Rows lie near named flat spaces through zero. A row that begins with a name and a colon came from that space; any other row is followed by the name of its block's space that it lies nearest.
hq-tg: [ -2.6 -20.9  19.1  -9.8  -3.8  -7.9 -36.3   1.1  10.7   9.4  -6.6  -3.4
 -22.6  -5.3   2.0  14.1 -27.6  -8.8  -8.4  31.7  -7.3  15.4  10.6   6.2
  -5.4   8.3  -3.8  36.1 -17.5   8.6   1.8 -26.7  -4.8 -40.9  -0.2  -6.9
   2.2 -14.5 -21.0 -19.6 -10.6  -4.5  -2.1  -2.8  10.4  26.5  -6.4   7.3
  17.1  10.0   2.6 -22.2]
jr-nt: [  7.1   0.0 -35.8 -16.3  48.1 -20.4 -18.0 -22.2 -12.7   6.2 -14.9  42.7
 -16.9   4.2   8.7   1.8 -17.1   9.5 -17.3 -11.8   6.1   4.0  28.0  -1.3
 -38.5 -15.1 -20.2 -21.1   8.7  -6.1 -22.5  24.6  -3.1   2.5 -21.6 -10.8
 -12.5   6.0  -0.1 -29.8  -7.5  34.8  -0.6 -12.3  -3.5   6.7  -2.0  38.1
   2.2 -20.5  -0.4 -10.2]
qb-mt: [-20.6  15.5   5.0  16.9  -7.0   2.2  -2.2   6.8   6.3   1.5   5.3  10.0
   1.3  11.1 -11.9 -10.0  13.6   0.1   3.9 -14.4  -1.3   5.1 -25.6  -4.5
  15.7  11.2  15.4   6.6   7.4  -2.1  -3.3  18.0   6.5 -20.4   8.9  -4.1
   2.7   0.0  -5.6  -5.9  -9.9 -10.2   6.8   2.2  -6.8  10.0 -16.8   4.5
  -2.1  10.6  14.6   2.0]
fb-sr: [  2.1  24.0 -41.4   7.9  16.6  -9.7  33.1  -5.5  -5.1 -10.6   5.6  23.8
   2.8   2.3   6.7  30.3   6.1  -5.5  -3.9  -4.6  12.1   4.6  14.6  -0.2
  -2.9  -2.7  31.0  -0.1  -0.3  -2.5  -5.8   6.8 -21.5  -6.4  -4.5   2.0
 -35.2  44.7 -14.8   5.1  -7.7  17.8 -13.3 -15.1  -3.9  17.3  -2.7  11.7
   5.1  18.5  -3.5 -31.9]
[  9.9  -8.8  -4.0 -11.9   4.6   2.4   5.7  -6.3  -3.3   9.6  -8.0 -17.7
  -1.3  -7.2   9.5   3.3 -10.5   1.7   2.5  11.8   2.3 -12.7  16.4   4.7
 -15.1 -10.0  -7.8 -11.9  -2.5   2.0   5.1 -20.2  -0.5  12.1  -7.7   5.9
  -4.1  -5.4   4.6  -0.4   5.5  12.4  -1.5   5.1  -2.0 -11.9  -4.2   3.7
   7.4 -10.2  -4.6  -0.7] => qb-mt
tp-tj: [ -0.6 -23.7  12.0  -7.9  10.1 -22.1   0.4   4.2  -4.0 -21.8  -0.4 -11.0
   0.3  -2.5  -2.1 -15.7   3.4 -35.1  14.9 -12.8 -14.6 -19.9 -10.7  -5.6
 -16.6   4.7   6.4  20.7  -4.4 -16.9  -4.1  -5.1   5.7   9.1  -2.9  12.0
   0.9 -32.2 -27.3 -22.1  -6.0   8.4  17.2  -1.6  -5.4 -10.2   0.0   0.1
   3.3  39.1 -16.7 -11.8]
[  9.6 -17.9  27.4  -0.9 -10.7  18.0   5.7  37.7  25.1   1.6  -4.0  -2.8
 -10.3 -19.5  11.2  14.6 -11.3  20.9   0.5  29.0  33.0 -60.6   3.5 -23.7
  -8.2 -34.0  -7.0   3.0  22.3   8.7 -18.3 -11.1 -13.8   5.4  -4.4   1.2
 -32.5  37.0 -19.1  31.5  23.4   3.5  19.3   8.0  33.5  -8.3  36.0   8.0
  10.7  -8.9  -1.0 -20.7] => hq-tg
[  1.2   7.6 -19.5 -20.2  -1.0  11.6 -11.6  14.7 -12.8  22.5  -2.4  37.8
 -10.5  -3.3   0.1   3.3 -16.6  19.2   2.0  -1.6  27.1 -21.8  33.3   6.2
 -31.5 -28.9 -11.4 -26.2  -5.7  -8.5 -13.8  19.8  -6.2  -7.4   8.5   1.4
  12.1  10.6  12.0 -12.6 -20.4  14.6   9.1 -25.9  14.3  -5.7 -16.4  -7.0
   1.8 -29.0   2.4   2.5] => jr-nt
[ 25.5  -5.4   5.9 -12.2  13.0  14.3   1.4   5.9  24.0  -3.3   2.0  14.1
  34.0  20.3 -15.3  -1.7   2.8   3.1  19.8 -13.3  19.5  -0.1   6.1  22.6
  -1.2 -30.9   5.0   0.0  -0.3  -8.5  14.2   7.2  14.6  -1.5   5.1 -14.3
   4.3 -18.8   3.5  12.7   0.0 -20.3   1.2  -2.5   3.1  -7.3  -1.6  -0.6
  -1.3 -13.1   4.2  14.1] => jr-nt
jq-cr: [-28.3  -3.2  -5.0 -10.5 -11.9  -5.7  20.7 -15.4   8.9  15.1   4.8 -13.9
  -1.2  19.1  17.7  -9.6 -11.2 -22.3  24.2   5.3   4.3   7.0 -14.9  -5.0
  31.6   2.4  12.9 -34.6 -13.7 -20.0   1.9   6.4   1.6   0.0  -0.6   2.7
  -4.9  -5.5 -17.6  -2.4   0.9  -9.5  -1.7  11.3  10.0  -3.3   9.4   7.0
  13.5  -9.5   9.8   6.6]
[-10.1   2.2  -0.1   4.3  -4.4  -7.0   1.8   4.0   2.6  -2.7  -1.3   4.4
   0.8   3.0  -1.3   1.3   1.7  -1.6  -6.1  -1.2  -1.3   6.8  -0.5   0.0
   6.0   1.5   1.8   4.1  -1.8  -0.2  -2.5   5.9  -2.9  -5.7   3.4  -9.0
   0.5  -1.7  -1.3   8.1   8.5  -6.7  -4.8   1.5   0.3   1.0  -2.2  -1.6
  -0.5   1.5   1.1   1.4] => qb-mt
[-19.6  18.7   4.0  16.6  -6.1  -9.5  -2.1  14.9  -4.7 -13.9  13.3   5.2
   0.9  10.9 -16.1 -11.9  12.6   3.0  -5.2 -25.1  -5.1  17.3 -25.6  -2.7
  18.0  14.1  17.6  16.5   6.3  -5.1 -10.1  20.0   4.5 -21.7  17.3  -1.8
  -4.1   1.2  -3.3   7.6 -14.5 -10.6   3.1  -0.4  -1.0  20.4  -0.9  -0.1
  -2.4  12.6  16.0   4.9] => qb-mt
tm-nl: [-15.1  -5.8  13.9  12.2 -13.5  -2.7  -3.4 -15.4   6.4   4.7  21.2  18.7
  -7.9  15.9  16.4   0.1   2.1  -6.5  -3.6  15.3 -11.5  -1.2   6.9  -4.9
  -3.9  -5.6 -14.4  -7.2 -12.9   0.9  -4.9   6.9 -14.1  -3.1  -9.6   6.6
  -4.0 -18.4  -5.2  11.3 -21.9  -9.3  -5.3  -2.4  -0.9  -0.2 -12.5  22.7
  -2.8  -9.8  -6.7 -17.6]
[-66.5   2.5   0.6  40.4 -26.6 -12.9 -18.8   2.9 -46.9  -6.0  -2.5 -21.4
 -38.8  -2.6  12.0  -6.7   9.0   4.4 -29.2  24.6 -46.6   3.2 -22.6 -40.0
  -6.2  57.3  11.7  26.5 -13.0   5.6   8.3   1.1 -11.8 -14.9 -12.1  17.5
  -4.3  17.2   8.5 -20.7   4.7  24.5   5.3  20.9  -4.6  19.4  19.5  12.1
   7.6  29.9  -0.9 -22.0] => jr-nt
[ -0.6 -11.1  20.3   6.6 -27.5  -3.7  -2.5  23.8  -8.4  -1.6   6.8   0.7
 -10.4  -2.9   4.9  -6.0  -9.3  15.1   2.7  30.6 -41.2  11.9  -1.4  -1.7
  17.0  32.4 -14.0 -11.5  20.0  -1.1  15.6 -17.3 -14.0  -7.2  21.1 -15.8
   8.6   0.6  33.5  -0.8  -4.1  14.3  13.8 -17.7  10.8  -0.8 -23.2   3.2
  -1.0 -14.1   3.9   1.0] => fb-sr
fb-sr: [ 40.6  -6.7 -26.6   6.4  14.9   4.0 -14.4  16.3  28.1   2.9  29.4  -1.6
 -18.5  23.1   1.8  11.9   9.7 -19.9   2.8  11.0 -23.9  25.9   6.0 -23.5
   5.0  -3.2  -4.0 -33.5  13.6   4.7   8.4  -1.3 -21.5 -11.9  -9.3 -10.9
 -14.1  21.8   8.1   8.3   2.2   6.2  10.1 -28.0  -4.5 -12.0  12.8   1.5
 -17.2   9.2  10.9   1.9]
[ 11.1   7.0   3.5  19.2  21.7 -13.8  -6.6  15.6 -17.6 -34.4  -2.4  25.2
  -0.7   4.3 -13.0   0.4 -17.5   4.3 -19.5  -5.9   5.8 -30.4  13.7  19.3
  -1.0 -20.9  -1.2  10.4   4.3  17.3 -12.8 -14.0 -11.8 -10.0  -8.0   1.6
  15.2 -18.1  -0.4  24.2 -25.2   2.7  13.2  -0.8 -32.2  -7.9   6.3 -22.0
  21.4   4.5  16.6  -0.7] => jq-cr
[-10.9  -5.6  -6.7 -10.6  11.6  -0.3   9.1  14.3 -46.6 -43.3  -4.9  13.3
  -5.1   9.4   1.8 -23.5  -1.0 -35.8  29.8  29.2   5.3   3.4 -22.0 -20.1
  18.5 -22.8  10.7 -13.7   1.4   0.9  -9.7   7.5   5.4  16.5 -25.6  34.4
 -15.3 -19.2   7.4  -2.2  -6.8  -9.1  -9.0  21.2  13.6   3.8 -16.1  -6.4
  11.9  -7.4 -16.5 -15.9] => jq-cr
tm-nl: [-42.0 -16.6   5.5   8.4 -10.5  -5.9 -10.4 -11.0  26.8   7.6  27.3  16.0
   3.2  21.4  29.8 -10.7  10.1 -18.1   1.1   9.7   0.8   0.1  16.9 -12.3
 -10.9   0.8  -8.2 -16.2 -10.8  11.9  -6.9  13.7   9.7 -26.8   7.1  -5.4
   5.5 -17.2  -7.3  12.9 -33.2 -12.9 -15.0  -5.0   8.9  12.7  -7.2  39.7
  -7.4 -11.9   5.0 -21.1]
[  6.6   9.3   8.2   5.4  -9.0  -6.4  11.0  -6.5  20.0 -14.1 -15.2 -10.0
  11.7   7.6 -19.2  21.1  -5.0 -10.6  -4.5  29.5   0.0  -3.0   6.1  -1.4
 -26.0  -0.7 -11.8   3.1   0.2  -5.6   0.2   4.5  12.5  30.5   2.4  -4.3
  -4.2  -4.3 -16.9 -14.4  -1.0  -1.3   9.4 -18.9  -8.0  -1.5 -13.2 -29.6
   5.7   3.3  -3.1   0.4] => tp-tj
[-20.5 -22.2  20.2  20.4   5.3   8.5 -30.6  37.5   9.1   1.8  14.3 -23.4
 -31.3   2.3  27.0  22.7 -25.3   6.9  -3.1  10.8  23.4 -13.9 -10.0 -22.8
  -3.6   3.5  -1.4  14.1   8.7  26.4 -18.6 -20.5 -12.6 -46.6   6.2 -44.4
  -5.2  -2.9 -39.7  13.5  -6.8  33.8   2.4  -5.6  29.8  15.1  -0.2  12.7
  -4.5   6.5   7.3 -49.7] => hq-tg
[ 38.8  -0.9 -44.3  13.5  30.0  -0.9  13.1 -15.1  -5.7 -20.2  10.3  22.4
  -6.0  21.3   8.2  21.5  15.2  -9.8   5.9   7.8   6.8  12.2   7.5 -12.2
  -0.3  -9.3  24.2 -15.8  13.3  -5.6   2.0  -4.9 -13.8 -15.1 -14.8   2.1
 -44.0  31.9 -19.8  11.5   4.6   9.8   3.8  -9.8  -8.0   4.1   8.6  11.5
  -6.3  10.1   6.6 -25.1] => fb-sr
[ 33.2 -28.7  31.5   6.7 -37.6   4.4  -1.0  16.9   0.4  -8.8 -25.4  -5.6
 -23.4   1.4 -12.4 -41.2  -7.2 -12.8  -3.9  -1.4   9.5  -3.9 -12.8  25.4
  -2.9 -30.5  -0.8  14.2 -46.5   5.9 -15.9  17.9  26.6   2.8 -29.8  50.0
 -10.3 -15.2   0.4 -19.0  26.1 -11.3   5.5 -11.9  15.2 -15.3 -27.4 -12.8
  19.4   7.7 -14.6  12.3] => hq-tg
[ -8.3  -5.0  -2.5 -17.2   0.8   6.4  -7.7   1.1 -19.7 -27.8 -20.0  17.9
   8.1   2.8  12.1  -5.1  16.0 -28.1  -6.0  29.8  -7.4  -6.2 -23.4  -7.3
   7.4   2.1   4.4 -12.9   0.0  -9.0  -1.6 -16.0   7.6  -1.7  -7.8  16.2
   6.6  -2.2  13.8 -13.7   9.9  -9.6 -15.5  -0.8  19.9 -14.6 -10.2  -7.0
  -7.9 -13.1   3.3 -10.1] => jq-cr
[-10.5   8.7  -6.2  12.4 -11.7  -0.7 -31.6  35.4  14.5  24.3   2.4  -3.4
 -15.3  -2.4  23.2  22.6 -13.6   2.5 -31.1   9.9  29.0  -7.8  -2.4 -20.3
  -3.6  -3.2   5.3   2.3  -6.3  39.1 -12.4 -20.5 -10.1 -29.9  10.4 -25.7
  -0.2  -3.9 -21.2  19.9  -4.1  23.1   2.1   4.8  -7.9  20.2  -7.6  11.1
  -3.3  -3.7  21.7 -16.0] => hq-tg

Rows lie near named flat spaces through zero. A row that begins with a name and a colon came from that space; any other row is followed by the name of its block's space that it lies nearest.
bp-ht: [-11.8 -24.5  12.5  11.1  -3.9   9.4 -17.9 -11.7  -4.0  14.7   1.8  -7.5
   5.3  13.9  -8.4 -20.0   5.9 -11.5  -1.7   3.0  -6.7  -3.1  -0.9   4.0
 -10.7  -2.5   2.5   7.0  13.1  -0.7  22.6 -16.2  -5.8   1.8  15.2 -15.2
  -0.9 -13.4 -19.0   5.9   3.9  -1.3  -2.5  18.5  -6.4  -9.4  -8.4  -8.0
  -0.8   7.3 -11.0   5.8]
dg-cl: [-20.0  -5.2  -2.9  -7.0  -7.8 -10.1  -1.5  -0.4 -15.4   3.1  15.2   8.9
   0.4  -4.3 -12.5  -4.3  13.3  -3.7  -8.9  -7.5   2.9  -7.3  -9.5   1.9
   5.7   5.2   0.6  14.4  12.0 -18.8  10.7  13.0 -13.0   1.7  -9.4   5.6
  -1.8  -8.8  -6.7  -0.9 -10.7  -4.5   0.7   2.7 -10.6  11.8   3.5  -5.2
 -15.7   6.6   9.7   4.1]
dn-hg: [-14.8   4.9  14.8  29.1  30.4 -41.8  -9.6  -0.3   3.6  18.2  -8.9  17.1
  12.3  21.9 -35.0  25.6  19.5  22.3  17.8  15.2   2.9  -0.5  -7.2  -6.2
   6.0 -29.3  12.3   0.8 -39.7   7.8 -17.9  16.9 -44.5  13.2 -18.5 -30.9
 -28.1  15.3  -0.9 -12.7 -26.4  -2.5   7.6 -32.8  23.1 -36.5 -13.6  10.5
 -14.4  -3.5 -22.9 -23.1]
ll-hc: [ -3.8   6.2 -13.5 -17.5  15.0  10.8  13.5 -12.0 -14.8   0.7  -1.1  -7.9
   0.1  22.2  -6.6   8.9   0.9 -16.5  -4.8  -8.5   2.5 -11.0 -16.0  24.3
  -6.3  -9.9 -23.4 -12.8   8.3  -2.7 -11.1 -23.8  -8.2  17.0 -17.8  -1.6
 -19.7   4.7  -7.4  15.2  -5.5  -8.0 -15.0 -28.7  -9.6   3.0 -32.0 -29.0
 -22.3  -4.5  14.5  -6.6]
fz-sb: [ 28.8  26.7  38.8  43.1 -11.7  17.5  -5.1   1.1  13.4   9.5   2.0  15.6
 -18.6  -7.7 -24.3 -27.6 -19.2  -0.3   6.4  -3.6 -26.2 -31.7 -32.4   2.3
 -23.3 -13.8  11.2  10.2   4.7  10.4   3.6  19.6  -0.4  10.0 -23.0 -15.2
  -6.2 -16.5  -0.6  -0.2  22.4 -14.1   2.7  41.8 -13.4  -0.3   7.2   0.7
 -34.9  49.3  -4.2  -5.6]
nf-sn: [  4.1  -3.3  -7.1   0.2   7.9  14.6  -0.6  -0.5 -15.4   4.2  -5.7  -3.9
  -5.3  -9.9  33.0  -0.1  -6.6  10.1 -24.0  -6.8  -7.3 -11.2  -2.0  -2.5
  -7.3 -37.1   2.5  -1.1   0.9 -13.4  29.8   6.8 -49.5  21.4   1.6 -26.5
   5.7  15.3  -8.6   8.3  11.8  -4.5  -0.1  12.9  -4.8 -11.1  18.4   8.8
   7.1  11.6  -1.6  11.3]
[-16.8  11.2  12.2  13.5  21.1 -29.4 -20.1  -6.1   5.3  15.6 -11.2  17.6
  14.7  20.0 -28.8  12.2  21.6  11.6  15.1  -3.1 -11.8  -1.4 -13.6   3.2
  -6.7 -15.3  -4.9  13.1 -20.1   7.1 -23.4   9.8 -34.6   9.1 -20.7 -18.9
 -22.7  13.9  -4.8   0.7  -8.6 -11.7  12.9 -22.9  31.1 -20.0  -1.3  -1.5
 -11.3   6.9 -19.6 -17.2] => dn-hg
nf-sn: [ -5.7   5.1 -21.5  -5.8   9.8  31.3  -9.6 -29.6  -4.5  23.0  -8.5 -32.2
   1.6   8.0  23.9  28.4  -5.3  43.3  24.6  -2.4  11.2  22.9   7.3 -20.9
 -41.2   6.8  26.2  -0.7  -1.8  -0.4  25.1  14.2  -1.4  23.5  20.4 -27.8
  26.2 -11.4  11.8 -12.4  10.0   9.0   8.5  33.3   4.0 -19.1  -1.1  32.2
 -22.8   6.6  -6.5 -16.3]
[ -4.0  -1.4  56.4  10.5 -13.9  24.1  42.6  -5.6  22.5  -9.5 -10.3  -5.5
 -12.2  -9.1 -29.7  -6.5  15.3 -33.4   6.1  -9.1  13.1 -35.0 -21.9  30.3
   5.8 -21.5 -12.7  -0.3 -16.7  22.8  33.1  -0.6  -1.3 -17.8   7.0  15.8
  -8.8  -4.6  39.5  -8.0  39.2  -6.2   7.5  16.8  29.8   9.9   2.0  -7.6
 -18.3  -5.3 -38.6 -27.8] => bp-ht
[ -5.7   4.8   3.6  10.1 -14.1   4.6   5.6  -1.2 -19.7  12.3   0.3  28.1
 -13.8  -1.5  17.5   4.3 -11.7  -8.5 -26.1  -5.9   5.2  -4.4  -8.5  21.7
  29.3 -29.4 -24.4 -29.5 -25.4 -33.5 -22.8   8.3 -10.3  18.7  -6.3  -7.6
   6.1   7.4 -11.0 -12.9  -7.6 -19.0  13.3 -21.6  -6.3  -0.6  21.4 -34.0
   0.7  -6.5 -24.4   3.6] => nf-sn
[ 11.1  23.0  -6.9  11.6  12.8 -16.5  13.0   6.4 -21.4  -3.3  -3.4  -2.1
  -8.2  -7.2  15.9  -9.3  12.9  10.6   1.4  -3.4  22.8  11.3  11.3   6.1
  10.0 -15.9 -11.8   0.4 -18.5  15.4  31.3  -3.1  19.8 -10.4 -26.4 -25.2
   1.5  11.6 -19.1   0.7 -10.3  27.3  -1.3 -18.0  -5.2  -2.1 -33.5 -16.7
  17.0  -9.7 -17.4  -7.3] => ll-hc
[-16.5  19.1   3.6  -6.3  15.0   0.5  -4.2  11.9  10.0  14.1   4.9   5.4
  -3.8 -12.8   1.7   0.3   4.2 -15.8  -3.9   4.3  -8.2  -2.0  -0.7 -13.9
 -10.3  -9.5  -4.5  -0.6   5.9  -2.5  -2.4  -3.7   3.9  -4.9  -2.5   1.1
  -0.1 -11.8  -0.4  -8.1 -12.3   4.8  13.5   1.3 -12.3  12.1  -0.1  -2.8
  -2.4  -5.4   9.2   2.9] => dg-cl
[  0.4 -24.4  -2.8 -10.2 -21.4  13.5  -1.4  14.9  -9.0  -3.8  -3.8  -3.4
   3.1   5.8   9.5 -12.4  -1.6 -23.3  -1.2 -16.8  11.3   9.7 -16.5 -22.0
  -1.1   7.0 -15.7   7.2   1.4  18.5  -8.4  13.3  39.4  12.8   3.0 -31.3
  10.6 -10.1  21.2   5.7  29.5 -23.7  14.3 -29.5  22.3 -12.4 -10.3 -26.3
  16.2 -16.5 -14.6  -4.9] => fz-sb
[ 19.3  -4.7   8.2   9.7  -1.2   5.7   6.6   1.6  13.1  -4.5  -4.9   7.1
   9.8  -1.5   8.6 -18.8  -7.8  -6.8   6.7 -12.4   0.9   5.4   2.8  17.0
   3.1   2.1   3.4  -6.3   6.8   0.7  -3.0  -3.2  15.3   6.7   0.1  -3.0
   1.9   4.0   5.7  10.8  17.6  10.0  -5.0  -0.1   4.3  -9.8  -4.2   8.4
  17.8 -12.8 -16.0  -5.3] => dg-cl
[ -6.2  19.5 -22.9  -2.3  17.6 -31.9   5.9   0.3   7.6  -5.3  11.3   2.9
 -22.8 -10.7  -1.1  -9.6  26.4   2.2   4.5  11.1   1.1  22.0  21.6   0.7
   2.1 -22.6  -4.2   8.5   7.0  19.4 -10.2  25.4  40.9 -17.2  -7.6  22.7
  -6.5 -22.8 -24.7 -12.6  -7.8 -29.5  -3.0 -26.7  27.7  21.3  -4.5 -33.8
  -1.8   1.5  -8.5   8.7] => nf-sn
dg-cl: [-31.4  43.8 -51.2 -11.6  26.6  -8.3  -4.8   4.8 -23.7  17.2  33.2 -22.4
  32.2  14.3  -4.9  31.8 -17.9 -17.1 -21.5   2.2  -1.4 -31.9 -26.5 -49.4
 -13.2 -12.7 -18.8  10.1  15.3 -46.4  30.2  27.0 -18.2  13.0  -2.6  20.3
   6.9 -16.8   4.7 -39.9 -34.7 -16.3  14.0  18.5 -20.0  33.5  30.4  11.2
 -35.0 -10.8  38.7  15.6]
[  0.8   7.3  10.6  17.7  -3.0   3.5   9.0  -2.5   8.0   8.1  11.4  -2.9
  39.8  22.5  29.0 -18.3  11.9   4.8  -6.8 -21.5  14.9 -24.4 -15.7  -8.3
 -15.0  24.1 -32.3  -1.0   4.3  17.1  15.6  -4.2 -11.7 -13.3 -25.9   8.0
  -8.4 -11.3 -20.9  -1.5  15.3  15.6   4.1 -13.1  -6.3  11.6 -56.2  -2.0
 -13.3   4.1 -26.9   3.7] => fz-sb
ll-hc: [  1.8 -10.5  14.0  23.1  -1.2   0.8 -15.1  14.9   9.9  -3.1 -12.5 -18.1
   2.8 -16.5  10.3  -5.3  -3.8   7.1   6.0  23.8 -29.9   7.6  -3.2 -30.5
  -3.1   3.7   2.0  18.0  -5.6 -11.3  23.8  26.1   5.5 -15.0  17.5   3.6
  18.8 -17.0  12.2 -23.2   9.3   4.1  10.6  30.6   7.7   7.8  49.7   7.5
   7.9  -4.2 -21.5  37.0]
